Look-ups in named tables: a row name and a column name give one cell, copied from the table.

terined =
|  | damib | ziv | fov | pugib | vop | dup | nekepal | butopu | devanim | navaza |
|---|---|---|---|---|---|---|---|---|---|---|
| bikom | 70111 | 50406 | 42659 | 38221 | 28692 | 26601 | 16457 | 16506 | 2492 | 16192 |
| dusut | 14409 | 37840 | 8814 | 40420 | 10759 | 42518 | 15943 | 44419 | 18878 | 49995 |
| tene | 38646 | 7173 | 56748 | 7087 | 56075 | 7959 | 58393 | 6734 | 55297 | 3188 |
| lib | 37558 | 21881 | 40938 | 22405 | 40794 | 23550 | 41569 | 23493 | 35575 | 24796 |
| veloz | 76486 | 15853 | 54517 | 9566 | 49385 | 4659 | 45508 | 3776 | 42708 | 2759 |
| nofarit | 47519 | 41221 | 40786 | 35139 | 36592 | 30550 | 31937 | 27349 | 25206 | 30457 |

lib, nekepal: 41569
dusut, butopu: 44419
bikom, navaza: 16192
lib, ziv: 21881
bikom, dup: 26601
veloz, dup: 4659
dusut, vop: 10759
veloz, nekepal: 45508
nofarit, navaza: 30457
nofarit, pugib: 35139

rinisud.csv
,laginu,sikob,todef,vipu,tisovop,lorinu,demevoz
lekik,40,39,37,19,29,36,47
gibogak,28,33,30,35,35,34,28
lol,7,73,19,39,64,47,4
dut,72,37,63,22,36,11,70
zinezin,33,36,30,32,35,33,30
redubik,35,37,16,24,40,29,24
venesu,28,13,5,19,6,31,0
nidu,24,72,33,51,59,37,15
kib,75,26,80,17,33,2,64
dozaz,18,54,23,35,50,39,9
dab,23,51,31,44,49,38,23
minavop,33,36,30,30,30,32,29
vuvop,67,42,51,16,42,21,62
nudiba,24,72,32,51,58,38,16

lol, lorinu -> 47
minavop, todef -> 30
kib, demevoz -> 64
dut, lorinu -> 11
dab, lorinu -> 38
dab, tisovop -> 49
lekik, tisovop -> 29
minavop, demevoz -> 29
nudiba, vipu -> 51
nidu, tisovop -> 59
gibogak, laginu -> 28
nidu, sikob -> 72

bobu
         kemez   tud   pup  fogumas  bemif  senimif   buv  zibo
sosaboz   0.25  0.29  0.30     0.24   0.25     0.24  0.26  0.18
tilid     0.64  0.32  0.45     0.28   0.43     0.10  0.38  0.65
geb       0.59  0.43  0.40     0.48   0.60     0.05  0.39  0.77
sot       0.31  0.36  0.25     0.24   0.22     0.12  0.23  0.32
bak       0.29  0.31  0.55     0.19   0.54     0.42  0.28  0.35
nuta      0.27  0.32  0.36     0.22   0.28     0.31  0.26  0.31
tupa      0.26  0.29  0.33     0.27   0.15     0.26  0.28  0.23
taz       0.30  0.28  0.34     0.25   0.32     0.30  0.29  0.29
bon       0.29  0.29  0.29     0.30   0.28     0.29  0.28  0.29
busera    0.31  0.29  0.37     0.05   0.27     0.30  0.28  0.27
seta      0.31  0.30  0.34     0.28   0.27     0.27  0.28  0.31

What is the zibo of sot in bobu?
0.32
What is the buv of bak in bobu?
0.28
What is the kemez of bon in bobu?
0.29
What is the kemez of bak in bobu?
0.29
What is the senimif of sot in bobu?
0.12
What is the fogumas of busera in bobu?
0.05
What is the bemif of bon in bobu?
0.28
What is the fogumas of taz in bobu?
0.25
What is the senimif of taz in bobu?
0.30
What is the tud of taz in bobu?
0.28
What is the zibo of geb in bobu?
0.77
What is the bemif of nuta in bobu?
0.28
Row with the largest zibo: geb

rapafil =
,taser,rafo,pilom,depir,tob,det
zaluf,81,82,114,130,127,65
perab,101,96,112,68,130,125
zotufib,75,132,67,94,138,62
fotil,81,148,80,86,84,150
pifari,52,65,195,78,127,165
kup,143,80,163,171,132,69
pon,146,10,76,105,124,51
dopape,153,100,103,117,126,74
fefaze,124,73,158,170,134,62
vuli,57,58,195,51,140,169
lizevob,213,50,133,157,125,58
lizon,153,117,128,137,132,77
ves,148,30,98,119,135,56
farat,145,117,129,103,129,103

depir of zaluf: 130
depir of lizon: 137
det of dopape: 74
taser of ves: 148
tob of vuli: 140
pilom of fotil: 80
pilom of zaluf: 114
det of zaluf: 65
Row with the largest depir: kup

niz =
columns: kelufev, luneti, kamo, gol, dun, minalop
budaf: [224, 64, 30, 185, 89, 33]
poredu: [75, 178, 41, 61, 116, 122]
rofefep: [151, 134, 128, 135, 129, 138]
rab: [73, 182, 51, 157, 131, 33]
gife: [233, 82, 120, 160, 76, 179]
tenete: [104, 173, 109, 45, 122, 170]
zeraz: [79, 171, 58, 89, 128, 126]
nor: [137, 134, 191, 162, 151, 133]
dadimi: [149, 154, 99, 145, 141, 116]

gol of dadimi is 145
kamo of zeraz is 58
minalop of zeraz is 126
gol of poredu is 61
kamo of dadimi is 99
luneti of budaf is 64
dun of nor is 151
gol of gife is 160

Table dap
cols = nazu, saza
tos: [121, 63]
lasuzog: [101, 62]
sagivis: [156, 61]
fafog: [122, 68]
lobenob: [212, 134]
soni: [190, 212]
lom: [136, 45]

lom, saza: 45
lasuzog, nazu: 101
soni, saza: 212
lom, nazu: 136
fafog, saza: 68
sagivis, saza: 61
soni, nazu: 190
lobenob, nazu: 212
lasuzog, saza: 62
sagivis, nazu: 156
tos, nazu: 121
fafog, nazu: 122
tos, saza: 63
lobenob, saza: 134

Table potuma
	sira	lof	demu	mevep	rivuzut	napi
mav	18010	16879	30203	-3632	-3897	-4167
moludom	-45264	84634	8920	-59039	-53955	-57573
kab	41717	-9712	35593	53403	54675	58959
lapomod	-54214	89726	45210	51582	50610	52317
zim	-72496	74341	-9195	33117	35744	35674
nuzo	4764	10168	22379	37420	35476	38492
linof	-2793	11704	83286	25558	24674	24837
kog	-70825	-55081	51959	96859	89597	96374

kog, rivuzut => 89597
moludom, rivuzut => -53955
zim, napi => 35674
linof, rivuzut => 24674
linof, sira => -2793
mav, sira => 18010
moludom, mevep => -59039
zim, demu => -9195
moludom, lof => 84634
nuzo, napi => 38492
linof, lof => 11704
nuzo, mevep => 37420
kog, mevep => 96859
Row with the largest demu: linof

gumanuf:
,gizisem,ruv,veb,nuv,lekozik,rom,zetoka
zime,125,88,143,105,128,105,172
bolek,173,68,186,105,151,84,93
mozedit,55,156,109,94,136,159,168
gab,51,34,53,13,129,30,101
vigima,179,48,132,127,106,19,20
tasevet,95,128,84,108,112,119,105
pel,60,51,72,47,106,65,225

zime, veb: 143
zime, ruv: 88
bolek, nuv: 105
vigima, zetoka: 20
vigima, gizisem: 179
tasevet, veb: 84
zime, lekozik: 128
gab, zetoka: 101
gab, lekozik: 129
vigima, ruv: 48
tasevet, nuv: 108
zime, nuv: 105
mozedit, veb: 109
mozedit, zetoka: 168
mozedit, nuv: 94

der
|  | neb | fikev |
|---|---|---|
| gufupom | 80.7 | 5.3 |
| kod | 72.2 | 69.8 |
| mak | 82.1 | 55.6 |
| bez | 36.4 | 66.0 |
| ker | 81.7 | 90.2 |
| bofofu | 66.0 | 56.9 |
| num | 49.8 | 64.2 |
| sode | 71.5 | 84.7 |
| gimimig | 68.2 | 26.2 |
| nazeg | 41.3 | 28.3 |
| damumu | 76.1 | 59.7 |

neb of damumu is 76.1
fikev of gimimig is 26.2
neb of num is 49.8
fikev of sode is 84.7
neb of bofofu is 66.0
neb of mak is 82.1
fikev of nazeg is 28.3

gupi =
,dur,ger,denasul,kulilu,fad,bimabo
liso,21.86,36.20,14.96,8.91,48.46,57.12
rafof,55.17,47.51,26.68,21.32,15.83,36.54
bik,-54.22,87.06,78.65,11.44,-12.76,99.40
kib,-10.70,22.15,6.21,15.89,13.46,-22.44
dukovi,-29.38,4.45,46.04,17.87,-45.03,41.88
silezi,3.87,20.66,41.75,6.48,23.86,35.14

liso, dur -> 21.86
bik, kulilu -> 11.44
dukovi, kulilu -> 17.87
liso, denasul -> 14.96
silezi, bimabo -> 35.14
bik, denasul -> 78.65
liso, fad -> 48.46
rafof, kulilu -> 21.32
rafof, fad -> 15.83
dukovi, fad -> -45.03
rafof, ger -> 47.51
bik, ger -> 87.06
dukovi, ger -> 4.45
rafof, denasul -> 26.68
silezi, ger -> 20.66
liso, bimabo -> 57.12
silezi, fad -> 23.86
rafof, bimabo -> 36.54
liso, kulilu -> 8.91

lemoki:
,gof,ger,vuzat,gib,sesigag,rumez,mef,gili
zumap,49,82,16,11,63,42,23,60
busafiz,49,43,28,78,21,56,94,49
buz,45,65,30,40,50,49,45,58
tuporag,55,53,56,31,46,41,46,31

What is the vuzat of busafiz in lemoki? 28
What is the mef of tuporag in lemoki? 46
What is the ger of buz in lemoki? 65
What is the mef of zumap in lemoki? 23
What is the sesigag of buz in lemoki? 50
What is the rumez of buz in lemoki? 49
What is the gili of zumap in lemoki? 60
What is the gof of zumap in lemoki? 49
What is the mef of buz in lemoki? 45
What is the vuzat of zumap in lemoki? 16
What is the gib of busafiz in lemoki? 78
What is the gib of zumap in lemoki? 11
What is the gof of busafiz in lemoki? 49
What is the vuzat of buz in lemoki? 30
What is the gib of tuporag in lemoki? 31
What is the gib of buz in lemoki? 40
What is the gili of busafiz in lemoki? 49
What is the sesigag of zumap in lemoki? 63
What is the gili of buz in lemoki? 58
What is the ger of tuporag in lemoki? 53
Row with the largest rumez: busafiz

vogene =
fields: vubabep, nes
leti: [72, 11]
tok: [12, 21]
sopofe: [79, 71]

What is the vubabep of leti in vogene?
72
What is the nes of sopofe in vogene?
71
What is the nes of tok in vogene?
21
What is the vubabep of sopofe in vogene?
79
What is the nes of leti in vogene?
11
What is the vubabep of tok in vogene?
12

Table zozosu
         tir  bunodaf  kifatuk  nor  zinilu  sev  gak
lum      193      182       92   40      73  109  239
kabut    163      164      160  156     165  166  163
kunuv    130      220      139   98     136   89  140
tanozag  160      161      165  156     160  166  156
rola     163      161      160  156     154  158  163
pak      163      161      160  162     165  162  163
zote     133      124      222  137      73  215    4
letolo   199      182       92   40      73  113  239
bis      112      188      232  143      32  130   49
zazanaz  160      161      165  162     165  162  163
pev      190      177       97  233     102  118  156
luvifo   154      158      160  162     154  166  163
pafuz    163      161      165  162     160  166  163
fozured  166      161      165  162     165  162  163

pak, tir -> 163
pafuz, bunodaf -> 161
kabut, nor -> 156
bis, zinilu -> 32
rola, tir -> 163
lum, nor -> 40
fozured, sev -> 162
pev, nor -> 233
pak, kifatuk -> 160
kunuv, zinilu -> 136
pafuz, kifatuk -> 165
zote, nor -> 137
Row with the largest bunodaf: kunuv

